Below are the code and all the weights of a small trained network. Each question names an input and a class and asks about switching units off, where a switched-off unit gives its printed mean instead of its output.

import numpy as np


def w(rows, s, z=0):
    codes = np.array(rows[::2]) - 128.0
    scale = np.full(codes.shape[1], s)
    scale[-1] = z or s
    return codes * scale


def f(y):
    return np.maximum(y, 0)


def log_softmax(a):
    a = a - a.max(-1, keepdims=True)
    return a - np.log(np.exp(a).sum(-1, keepdims=True))


def net(x, mask):
    res = np.array(x, float).reshape(1, 4) / 4 @ E
    y = f(res @ A[0][:, :-1].T + A[0][:, -1])
    res = res + np.where(mask, y, B[0][:, -1]) @ B[0][:, :-1]
    return log_softmax(res[-1] @ U[:, :-1].T + U[:, -1])


A, B = {}, {}
E = w([
[125,234,116],'x0',
[2,111,107],'x1',
[106,171,40],'x2',
[184,64,39],'x3',
],0.0089)
A[0] = w([
[81,115,102,85],'N1',
[44,115,60,57],'N2',
[252,64,192,137],'N3',
[144,94,92,204],'N4',
[63,130,79,92],'N5',
[7,75,204,160],'N6',
[155,222,88,254],'N7',
[115,42,159,183],'N8',
[112,79,110,62],'N9',
],0.016,0.0041)
B[0] = w([
[145,75,101,164],'N1',
[149,21,144,198],'N2',
[251,89,151,252],'N3',
[82,106,187,177],'N4',
[126,32,133,184],'N5',
[163,181,201,255],'N6',
[67,121,232,215],'N7',
[155,98,43,209],'N8',
[109,137,93,159],'N9',
],0.02,0.013)
U = w([
[144,116,88,26],'0',
[81,1,126,97],'1',
[110,134,86,23],'2',
[82,176,233,253],'3',
[221,15,210,173],'4',
[33,237,49,40],'5',
[197,116,172,118],'6',
],0.0085,0.0042)

Each question gives the input, the list of numbers given to net, and the class t.
The units are the neurons (one row each of A and B). Each row of codes is followed by its name. A weight is (code - 128) times the scale printed after its matrix; where a second scale follows, it is the last column's (A, B and U).
mask holds one flag per neuron, in row order. A switched-off neuron (its flag False) gives its mean, the last column of its row in B, instead of its output. The means were averaged over made-up inputs and are rounded, as every weight is.
A unit's drop is (log p(t) with every unit on - log p(t) with that unit switched off) / (log p(t) with every unit on - log p(t) with every unit switched off).
The circuit of an input: a set's keep is (log p(t) with only the set's units on - log p(t) with every unit switched off) / (log p(t) with every unit on - log p(t) with every unit switched off). Starting from all 9 units, units are removed one at a time, each time the one whose removal leaves the highest keep (on an exact tie, the one counted first), for as long as the keep stays at least 0.8.
circuit, biggest first: the units of the circuit, biggest drop first
top k neurons: the k neurons with the biggest drops, biggest first
drop when u is switched off: that unit's drop, to one decimal
input [-7,0,4,1], class 1: circuit, biggest first => (N3, N6)
input [2,2,-7,-4], class 3: top 2 neurons => (N3, N2)
input [8,-7,-4,-8], class 3: top 2 neurons => (N7, N2)
input [2,5,-5,-5], class 3: circuit, biggest first => (N3)
input [-6,5,1,4], class 1: top 3 neurons => (N3, N9, N8)
input [-8,7,5,3], class 1: top 3 neurons => (N3, N9, N8)
input [6,6,7,3], class 1: top 2 neurons => (N3, N6)
input [6,-4,6,-6], class 3: drop when N7 is switched off => 0.0
input [6,3,-3,7], class 1: drop when N3 is switched off => 0.6
input [7,-1,-7,-4], class 3: drop when N3 is switched off => 0.1
input [4,-2,2,5], class 3: drop when N6 is switched off => 0.0
